Below is a small trained network, with its code and all its weights. Each question gives an input and a class and asks what happens when units are switched off, that is, made to give their printed mean instead of their output.

import numpy as np


def w(rows, s, z=0):
    codes = np.array(rows[::2]) - 128.0
    scale = np.full(codes.shape[1], s)
    scale[-1] = z or s
    return codes * scale


def f(y):
    return y / 2 * (1 + np.tanh(0.7978845608 * (y + 0.044715 * y**3)))


def log_softmax(a):
    a = a - a.max(-1, keepdims=True)
    return a - np.log(np.exp(a).sum(-1, keepdims=True))


def net(x, mask):
    res = np.array(x, float).reshape(1, 7) / 4 @ E
    y = f(res @ A[0][:, :-1].T + A[0][:, -1])
    res = res + np.where(mask, y, B[0][:, -1]) @ B[0][:, :-1]
    return log_softmax(res[-1] @ U[:, :-1].T + U[:, -1])


A, B = {}, {}
E = w([
[47,184,208,139,76,57,169,145,203,99,241,151],'x0',
[126,127,130,121,125,136,120,127,130,126,132,126],'x1',
[178,153,80,142,218,22,69,36,165,121,183,80],'x2',
[188,82,199,67,146,144,220,88,15,105,207,62],'x3',
[197,114,42,26,50,47,98,212,86,51,166,182],'x4',
[185,31,92,100,1,122,186,79,251,226,136,89],'x5',
[100,254,106,11,109,133,163,16,93,186,103,191],'x6',
],0.0047)
A[0] = w([
[205,83,59,115,175,191,93,110,58,155,26,104,175],'N0',
[172,93,174,96,141,144,185,92,49,114,183,65,122],'N1',
[93,192,152,137,199,131,100,166,59,60,119,149,62],'N2',
[103,216,112,46,112,139,155,57,93,180,105,195,93],'N3',
[77,108,167,106,34,217,190,220,104,144,88,192,254],'N4',
[166,128,73,69,92,84,112,193,109,68,162,175,45],'N5',
[79,158,69,176,123,126,41,151,201,151,69,189,29],'N6',
[51,186,212,136,93,62,195,146,188,95,254,149,230],'N7',
[185,69,92,101,34,131,163,107,210,230,146,97,167],'N8',
[184,163,70,133,188,24,55,46,176,129,187,67,215],'N9',
[63,133,184,198,181,180,153,91,144,165,103,74,60],'N10',
[97,160,73,165,121,127,44,153,207,152,72,185,108],'N11',
[103,226,120,44,111,141,149,51,99,180,104,179,25],'N12',
[78,146,201,195,178,174,155,88,151,185,101,91,83],'N13',
[167,90,178,89,146,139,185,99,52,118,185,56,124],'N14',
[93,153,77,187,111,116,45,148,193,143,65,194,85],'N15',
[90,183,154,144,201,133,86,157,49,62,122,159,44],'N16',
[90,97,169,106,43,222,190,214,115,132,75,202,235],'N17',
[211,90,58,114,168,195,90,104,54,155,22,100,178],'N18',
[80,139,197,199,174,177,160,78,158,178,98,93,66],'N19',
[97,159,64,179,122,123,66,152,197,144,69,192,85],'N20',
[138,33,153,223,132,137,93,216,141,66,132,75,94],'N21',
[165,123,69,77,79,69,119,191,102,74,159,179,71],'N22',
[103,215,105,37,115,132,158,39,102,169,101,193,76],'N23',
[94,189,147,143,195,135,95,161,53,63,123,154,67],'N24',
[73,144,191,201,174,184,155,79,150,170,106,86,73],'N25',
[185,145,78,139,188,37,65,45,170,125,187,70,226],'N26',
[178,97,181,86,150,140,202,95,56,110,181,60,84],'N27',
[155,112,83,68,85,78,104,177,101,57,156,181,102],'N28',
],0.0049,0.0013)
B[0] = w([
[138,148,161,202,80,153,75,99,230,48,148,232,198],'N0',
[60,87,123,96,181,122,154,147,104,119,187,207,188],'N1',
[97,57,42,145,46,57,209,60,215,93,66,77,189],'N2',
[202,80,175,212,162,74,90,224,178,103,200,42,193],'N3',
[122,190,211,133,202,167,129,101,74,84,57,83,236],'N4',
[185,123,103,43,69,86,43,81,46,206,95,108,180],'N5',
[61,69,137,62,182,122,169,152,74,121,197,172,198],'N6',
[183,179,165,205,57,181,41,61,224,44,103,255,255],'N7',
[43,70,75,148,92,43,242,49,195,47,43,61,232],'N8',
[113,210,224,121,199,205,153,103,53,73,42,79,229],'N9',
[191,93,101,62,63,72,43,112,58,197,135,110,192],'N10',
[58,70,146,69,208,119,180,144,66,103,189,172,203],'N11',
[229,37,157,210,134,46,101,243,193,104,231,39,187],'N12',
[183,96,109,58,75,73,42,87,49,187,117,131,197],'N13',
[62,80,131,96,181,123,157,150,108,121,187,214,190],'N14',
[76,75,142,75,190,113,174,155,73,119,188,166,201],'N15',
[86,49,40,136,40,52,214,77,216,102,79,75,191],'N16',
[122,198,221,126,201,161,135,109,67,70,55,68,231],'N17',
[154,151,170,199,81,147,82,94,218,54,140,235,202],'N18',
[178,98,100,53,69,60,52,83,47,188,120,134,195],'N19',
[62,69,145,67,188,118,178,153,75,114,197,167,196],'N20',
[200,101,162,185,146,81,90,219,152,127,186,41,218],'N21',
[174,118,123,62,85,79,52,70,59,189,92,108,187],'N22',
[199,72,172,210,162,90,108,226,162,101,193,43,198],'N23',
[79,35,33,146,38,32,219,49,227,96,57,71,189],'N24',
[192,95,108,56,66,67,45,93,51,205,118,132,196],'N25',
[108,196,204,133,190,192,145,114,79,76,67,88,219],'N26',
[48,76,114,79,186,117,172,150,105,116,208,213,189],'N27',
[173,139,119,72,95,79,45,85,64,194,96,122,186],'N28',
],0.0046,0.0047)
U = w([
[84,77,61,134,70,85,227,65,185,112,64,63,97],'0',
[172,122,109,51,83,102,39,99,63,196,118,128,102],'1',
[185,99,145,199,153,110,106,254,156,123,201,41,111],'2',
[47,96,123,69,189,139,185,153,96,129,205,231,111],'3',
[126,148,134,138,130,134,131,123,128,121,109,140,255],'4',
[148,166,145,188,87,163,79,84,196,89,122,252,114],'5',
[110,206,178,116,185,186,153,110,80,107,50,58,101],'6',
[121,191,57,136,119,197,170,158,138,212,141,133,70],'7',
],0.0091,0.0078)

Each question gives the input, the list of numbers given to net, and the class t.
The units are the neurons (one row each of A and B). Each row of codes is followed by its name. A weight is (code - 128) times the scale printed after its matrix; where a second scale follows, it is the last column's (A, B and U).
mask holds one flag per neuron, in row order. A switched-off neuron (its flag False) gives its mean, the last column of its row in B, instead of its output. The means were averaged over made-up inputs and are rounded, as every weight is.
A unit's drop is (log p(t) with every unit on - log p(t) with that unit switched off) / (log p(t) with every unit on - log p(t) with every unit switched off).
The circuit of an input: a set's keep is (log p(t) with only the set's units on - log p(t) with every unit switched off) / (log p(t) with every unit on - log p(t) with every unit switched off). Starting from the 12 units with the biggest drops (on a tie, the unit counted first), units are removed one at a time, each time the one whose removal leaves the highest keep (on an exact tie, the one counted first), for as long as the keep stays at least 0.8.
units of the circuit, in order: the units of the circuit, biggest drop first
most important unit: the unit with the biggest drop
top k neurons: the k neurons with the biggest drops, biggest first
drop of u: that unit's drop, to one decimal
input [6,7,-8,-1,1,0,-1], class 6: top 2 neurons => (N17; N4)
input [0,0,-3,-4,-3,-8,-7], class 0: units of the circuit, in order => (N24; N16)
input [6,-1,-3,0,4,-2,-1], class 5: units of the circuit, in order => (N7)
input [5,-5,-3,5,-3,-6,8], class 2: units of the circuit, in order => (N12; N3)
input [-4,6,8,0,3,5,6], class 6: units of the circuit, in order => (N9; N26)
input [3,1,-4,7,-3,-5,0], class 3: top 4 neurons => (N27; N14; N1; N8)
input [-7,6,-1,7,2,0,3], class 3: units of the circuit, in order => (N27; N14)
input [-1,-6,8,-4,5,0,3], class 6: top 2 neurons => (N9; N26)
input [6,-5,2,7,7,-6,5], class 1: top 2 neurons => (N5; N28)
input [-8,7,-8,-2,0,-8,0], class 0: top 3 neurons => (N24; N16; N2)
input [-8,0,-5,-6,-3,-5,4], class 5: top 2 neurons => (N18; N0)
input [2,6,5,6,3,-1,8], class 2: units of the circuit, in order => (N12; N23)
input [2,-4,-7,8,7,-8,5], class 0: units of the circuit, in order => (N24; N2)
input [7,1,-3,4,2,0,-5], class 5: most important unit => N7
input [7,5,-2,-2,-1,-1,5], class 5: top 2 neurons => (N7; N21)
input [0,-1,7,1,-5,0,-6], class 6: top 3 neurons => (N9; N26; N12)
input [2,4,8,0,-4,-3,1], class 6: top 2 neurons => (N9; N26)
input [6,2,5,-5,8,7,-4], class 1: top 3 neurons => (N5; N22; N28)
input [8,-4,3,4,-3,2,8], class 2: top 3 neurons => (N12; N23; N3)
input [-8,-2,4,-4,-1,-6,-2], class 5: units of the circuit, in order => (N0)
input [-7,-1,-1,1,-3,-1,7], class 2: drop of N23 => 0.2
input [-8,7,-3,5,2,1,-3], class 5: drop of N18 => 0.3
input [-1,-5,8,2,-8,-7,-7], class 1: drop of N25 => 0.3
input [1,8,-2,-8,-8,1,3], class 1: drop of N13 => 0.2
